Below is a small trained network, with its code and all its weights. Each question gives an input and a class and asks what happens when units are switched off, that is, made to give their printed mean instead of their output.

import numpy as np


def w(rows, s, z=0):
    codes = np.array(rows[::2]) - 128.0
    scale = np.full(codes.shape[1], s)
    scale[-1] = z or s
    return codes * scale


def norm(h):
    return h / np.sqrt((h * h).mean(-1, keepdims=True) + 1e-5)


def f(y):
    return y / 2 * (1 + np.tanh(0.7978845608 * (y + 0.044715 * y**3)))


def log_softmax(a):
    a = a - a.max(-1, keepdims=True)
    return a - np.log(np.exp(a).sum(-1, keepdims=True))


def net(x, mask):
    res = np.array(x, float).reshape(1, 6) / 4 @ E
    u = 0
    for l in range(3):
        y = f(norm(res) @ A[l][:, :-1].T + A[l][:, -1])
        res = res + np.where(mask[u : u + 10], y, B[l][:, -1]) @ B[l][:, :-1]
        u += 10
    return log_softmax(norm(res)[-1] @ U[:, :-1].T + U[:, -1])


A, B = {}, {}
E = w([
[131,148,120,132,134,125,131,118,135],'x0',
[125,113,143,128,129,129,124,138,129],'x1',
[121,152,114,123,134,126,127,117,126],'x2',
[173,206,168,89,148,158,253,252,66],'x3',
[172,169,211,197,116,95,105,53,33],'x4',
[33,207,182,201,5,148,125,181,173],'x5',
],0.0038)
A[0] = w([
[182,44,83,77,230,159,164,54,101,54],'L0N0',
[174,177,255,186,110,57,67,30,22,33],'L0N1',
[72,63,116,179,141,93,121,81,133,55],'L0N2',
[70,168,126,123,87,144,122,116,130,91],'L0N3',
[67,104,95,10,86,159,186,109,200,6],'L0N4',
[107,113,74,221,176,137,70,40,204,59],'L0N5',
[27,189,175,205,51,186,93,149,184,59],'L0N6',
[144,194,120,147,184,158,189,228,56,141],'L0N7',
[56,45,114,167,95,55,10,26,160,62],'L0N8',
[65,69,50,40,105,139,166,170,164,60],'L0N9',
],0.0033,0.0022)
B[0] = w([
[98,165,128,191,125,35,90,203,105,229],'L0N0',
[55,33,77,206,161,210,255,65,110,244],'L0N1',
[140,154,81,117,92,165,95,126,113,133],'L0N2',
[142,75,135,134,121,89,139,145,132,126],'L0N3',
[88,137,149,186,160,129,155,81,116,146],'L0N4',
[191,152,155,94,97,154,127,152,130,180],'L0N5',
[113,117,107,145,140,27,90,192,74,205],'L0N6',
[156,143,189,99,103,132,132,75,150,227],'L0N7',
[208,177,162,42,76,184,120,123,149,255],'L0N8',
[149,160,137,218,162,163,159,59,124,186],'L0N9',
],0.0046,0.0026)
A[1] = w([
[124,55,121,154,87,126,133,117,109,139],'L1N0',
[64,166,170,199,32,164,116,146,163,63],'L1N1',
[68,103,47,77,154,177,155,184,253,48],'L1N2',
[134,153,202,107,156,119,236,173,127,86],'L1N3',
[93,155,130,82,120,100,137,100,143,118],'L1N4',
[206,107,113,88,235,133,91,106,85,61],'L1N5',
[65,102,55,93,179,159,143,170,228,6],'L1N6',
[105,70,101,128,96,109,42,54,188,28],'L1N7',
[175,185,177,74,115,145,199,141,115,52],'L1N8',
[168,63,82,78,194,111,132,89,78,56],'L1N9',
],0.0041,0.0015)
B[1] = w([
[86,173,153,98,186,133,154,134,185,154],'L1N0',
[135,124,27,127,201,58,101,132,143,219],'L1N1',
[84,49,157,215,134,179,211,1,3,220],'L1N2',
[173,150,130,78,89,170,72,89,175,255],'L1N3',
[174,89,183,130,139,100,157,118,157,120],'L1N4',
[39,140,127,165,109,91,65,191,141,232],'L1N5',
[105,123,180,208,130,130,155,70,41,180],'L1N6',
[196,176,181,79,105,202,129,130,172,194],'L1N7',
[124,125,125,88,92,178,79,109,166,192],'L1N8',
[41,141,112,167,113,72,134,196,168,213],'L1N9',
],0.0043,0.0022)
A[2] = w([
[94,152,168,137,52,107,143,151,135,107],'L2N0',
[121,109,150,204,146,171,195,60,107,47],'L2N1',
[158,147,158,87,119,165,139,162,136,27],'L2N2',
[151,100,87,162,140,104,116,122,114,74],'L2N3',
[118,114,101,158,113,105,90,69,176,243],'L2N4',
[150,173,169,89,129,130,174,166,102,66],'L2N5',
[161,98,96,100,210,8,100,165,101,19],'L2N6',
[164,173,162,34,126,166,145,145,131,17],'L2N7',
[53,150,123,169,97,2,107,206,167,2],'L2N8',
[160,128,175,23,97,177,71,94,182,18],'L2N9',
],0.006,0.0011)
B[2] = w([
[106,36,90,88,177,92,70,160,133,153],'L2N0',
[69,49,197,180,212,159,217,153,97,255],'L2N1',
[184,118,84,131,104,129,82,47,149,155],'L2N2',
[113,165,144,93,82,142,156,165,112,143],'L2N3',
[181,149,144,83,122,160,190,189,114,189],'L2N4',
[187,100,114,93,93,166,82,70,207,164],'L2N5',
[50,180,67,143,93,30,66,220,144,206],'L2N6',
[147,125,108,121,74,176,55,68,202,196],'L2N7',
[128,161,27,81,222,3,55,174,76,239],'L2N8',
[187,204,164,51,77,187,129,126,211,235],'L2N9',
],0.0046,0.0042)
U = w([
[235,160,142,58,42,189,92,108,211,254],'0',
[96,146,62,123,139,2,73,209,116,50],'1',
[86,85,169,204,151,175,220,94,85,68],'2',
],0.0085,0.0003)

Each question gives the input, the list of numbers given to net, and the class t.
The units are the neurons (one row each of A and B). Each row of codes is followed by its name. A weight is (code - 128) times the scale printed after its matrix; where a second scale follows, it is the last column's (A, B and U).
mask holds one flag per neuron, layer by layer. A switched-off neuron (its flag False) gives its mean, the last column of its row in B, instead of its output. The means were averaged over made-up inputs and are rounded, as every weight is.
A unit's drop is (log p(t) with every unit on - log p(t) with that unit switched off) / (log p(t) with every unit on - log p(t) with every unit switched off).
The circuit of an input: a set's keep is (log p(t) with only the set's units on - log p(t) with every unit switched off) / (log p(t) with every unit on - log p(t) with every unit switched off). Starting from the 12 units with the biggest drops (on a tie, the unit counted first), units are removed one at a time, each time the one whose removal leaves the highest keep (on an exact tie, the one counted first), for as long as the keep stays at least 0.8.
units of the circuit, in order: the units of the circuit, biggest drop first
top k neurons: the k neurons with the biggest drops, biggest first
top k neurons in layer l: the k neurons of layer l with the biggest drops, biggest first
drop of u: that unit's drop, to one decimal
input [1,-4,8,-6,4,5], class 0: units of the circuit, in order -> [L0N8]
input [-6,-2,-8,6,6,5], class 0: units of the circuit, in order -> [L1N3; L2N5]
input [8,4,-7,7,3,-7], class 0: top 3 neurons in layer 2 -> [L2N5; L2N8; L2N7]
input [-2,-5,0,3,2,3], class 0: top 3 neurons -> [L0N0; L1N3; L0N7]
input [0,-1,-7,2,8,8], class 1: top 2 neurons -> [L0N6; L1N2]
input [-5,8,4,2,-7,-6], class 2: top 4 neurons -> [L1N2; L0N6; L1N6; L1N1]
input [-1,7,1,-4,5,0], class 2: top 2 neurons in layer 1 -> [L1N3; L1N8]
input [-7,-4,8,1,4,-3], class 2: top 3 neurons -> [L0N1; L0N6; L1N1]
input [5,-3,3,6,5,7], class 1: top 3 neurons -> [L0N8; L0N6; L1N1]
input [3,-3,-5,-4,5,-1], class 2: top 2 neurons -> [L0N1; L1N3]
input [-5,-3,-1,3,-3,2], class 0: top 3 neurons -> [L0N1; L0N7; L1N3]
input [-2,3,6,1,-8,7], class 2: top 2 neurons in layer 0 -> [L0N0; L0N9]
input [2,-2,4,-2,-3,2], class 2: top 2 neurons -> [L0N0; L0N7]
input [2,-3,4,-6,8,-4], class 2: units of the circuit, in order -> [L0N1]
input [-5,0,-5,6,2,-8], class 1: top 2 neurons in layer 0 -> [L0N8; L0N0]
input [-7,-6,6,5,-7,-4], class 2: drop of L1N2 -> 0.3
input [-6,6,1,-1,8,8], class 1: drop of L1N2 -> 0.6
input [3,-3,2,3,7,8], class 1: drop of L1N2 -> 0.2
